Here is a tiny trained network, its code and every weight. The questions are about switching its units off for an input and a class, where a switched-off unit gives its printed mean instead of its output.

import numpy as np


def w(rows, s, z=0):
    codes = np.array(rows[::2]) - 128.0
    scale = np.full(codes.shape[1], s)
    scale[-1] = z or s
    return codes * scale


def f(y):
    return np.maximum(y, 0)


def log_softmax(a):
    a = a - a.max(-1, keepdims=True)
    return a - np.log(np.exp(a).sum(-1, keepdims=True))


def net(x, mask):
    res = np.array(x, float).reshape(1, 3) / 4 @ E
    y = f(res @ A[0][:, :-1].T + A[0][:, -1])
    res = res + np.where(mask, y, B[0][:, -1]) @ B[0][:, :-1]
    return log_softmax(res[-1] @ U[:, :-1].T + U[:, -1])


A, B = {}, {}
E = w([
[3,196,98,129,137,149,79],'x0',
[198,191,40,191,134,158,172],'x1',
[16,124,139,167,58,59,250],'x2',
],0.014)
A[0] = w([
[122,126,99,131,143,122,119,126],'n0',
[123,77,153,127,107,61,141,60],'n1',
[151,126,146,103,151,175,111,119],'n2',
[86,114,114,178,74,77,188,164],'n3',
[100,162,104,135,99,101,170,18],'n4',
[156,131,69,135,171,176,128,126],'n5',
[132,187,112,141,164,185,111,131],'n6',
[182,106,141,115,169,177,63,183],'n7',
[61,162,121,117,112,173,106,214],'n8',
[152,145,82,203,140,148,165,24],'n9',
[164,20,196,97,48,67,174,164],'n10',
[97,153,157,91,147,142,117,166],'n11',
[164,81,104,57,185,157,95,109],'n12',
[78,123,122,187,71,74,197,33],'n13',
[121,57,163,108,120,70,149,143],'n14',
[153,144,94,182,131,117,155,26],'n15',
[251,69,132,103,97,97,178,86],'n16',
[117,84,195,92,62,77,163,121],'n17',
[143,170,95,94,175,197,84,125],'n18',
[116,134,145,104,159,169,73,7],'n19',
[167,154,48,187,131,125,164,118],'n20',
[206,87,113,140,144,110,157,124],'n21',
[191,43,114,141,104,98,142,207],'n22',
[100,116,203,80,138,148,105,203],'n23',
[93,159,141,133,96,129,210,38],'n24',
[93,92,167,67,149,131,99,69],'n25',
[153,174,129,123,158,164,129,120],'n26',
[153,138,109,157,180,186,123,114],'n27',
[87,130,165,125,114,106,151,87],'n28',
[143,174,83,127,202,198,102,151],'n29',
[103,134,210,80,153,102,88,77],'n30',
[75,163,106,98,99,106,94,5],'n31',
[87,74,189,72,100,115,61,116],'n32',
[169,117,148,87,166,161,81,82],'n33',
[75,110,186,82,132,131,94,148],'n34',
[164,117,149,83,160,158,93,61],'n35',
],0.017,0.014)
B[0] = w([
[93,145,164,148,145,127,111,141],'n0',
[118,174,189,178,119,175,117,172],'n1',
[77,161,160,95,160,166,149,173],'n2',
[117,171,178,121,37,190,151,237],'n3',
[189,40,22,128,229,50,99,162],'n4',
[187,109,98,175,97,89,87,188],'n5',
[215,80,89,165,103,85,90,189],'n6',
[60,136,120,94,192,118,122,238],'n7',
[172,96,65,171,220,108,91,219],'n8',
[36,212,200,56,122,227,203,170],'n9',
[152,209,208,232,114,172,64,254],'n10',
[72,209,190,78,136,207,189,176],'n11',
[45,143,145,95,138,147,167,202],'n12',
[68,51,64,58,205,70,179,217],'n13',
[152,190,174,179,101,158,78,201],'n14',
[143,155,183,66,74,128,209,154],'n15',
[67,76,96,103,250,102,103,233],'n16',
[139,189,197,177,71,171,102,215],'n17',
[161,143,126,190,107,132,70,214],'n18',
[137,156,173,140,189,167,102,160],'n19',
[82,99,115,108,193,108,147,204],'n20',
[71,109,130,72,188,105,140,199],'n21',
[32,178,205,46,116,204,210,222],'n22',
[84,160,174,60,109,192,181,213],'n23',
[109,72,67,105,220,86,145,183],'n24',
[229,67,48,158,208,61,86,178],'n25',
[174,140,126,165,117,104,85,168],'n26',
[184,110,117,190,118,94,106,181],'n27',
[77,185,193,152,67,201,138,174],'n28',
[207,97,96,172,103,92,92,221],'n29',
[187,122,67,138,187,81,98,184],'n30',
[21,173,200,56,6,242,198,158],'n31',
[114,80,50,48,174,58,170,216],'n32',
[67,162,202,57,120,156,194,194],'n33',
[81,94,117,49,129,111,177,207],'n34',
[79,161,205,54,100,174,209,178],'n35',
],0.014,0.027)
U = w([
[129,132,137,103,85,147,192,14],'0',
[146,92,85,137,210,99,115,253],'1',
[197,164,167,249,28,139,47,126],'2',
],0.018,0.0046)

Each question gives the input, the list of numbers given to net, and the class t.
The units are the neurons (one row each of A and B). Each row of codes is followed by its name. A weight is (code - 128) times the scale printed after its matrix; where a second scale follows, it is the last column's (A, B and U).
mask holds one flag per neuron, in row order. A switched-off neuron (its flag False) gives its mean, the last column of its row in B, instead of its output. The means were averaged over made-up inputs and are rounded, as every weight is.
A unit's drop is (log p(t) with every unit on - log p(t) with that unit switched off) / (log p(t) with every unit on - log p(t) with every unit switched off).
most important unit: the unit with the biggest drop
top k neurons: the k neurons with the biggest drops, biggest first
drop of u: that unit's drop, to one decimal
input [1,3,1], class 1: top 2 neurons -> (n10 n17)
input [-2,-1,-5], class 0: most important unit -> n8
input [-6,-4,-8], class 0: top 3 neurons -> (n35 n33 n22)
input [5,8,1], class 1: top 4 neurons -> (n10 n20 n17 n14)
input [-8,0,-8], class 0: top 3 neurons -> (n22 n35 n33)
input [-6,3,0], class 1: top 3 neurons -> (n16 n3 n23)
input [-4,8,0], class 1: top 2 neurons -> (n16 n20)
input [8,2,1], class 1: top 3 neurons -> (n10 n8 n17)
input [-3,-1,-8], class 0: top 3 neurons -> (n35 n33 n8)
input [-8,-1,-7], class 0: top 2 neurons -> (n22 n35)
input [1,4,-6], class 2: top 2 neurons -> (n13 n18)
input [-8,0,4], class 2: drop of n10 -> 1.0
input [0,-2,2], class 2: drop of n25 -> 0.0
input [-3,-3,4], class 2: most important unit -> n10
input [8,3,6], class 1: drop of n8 -> 1.0
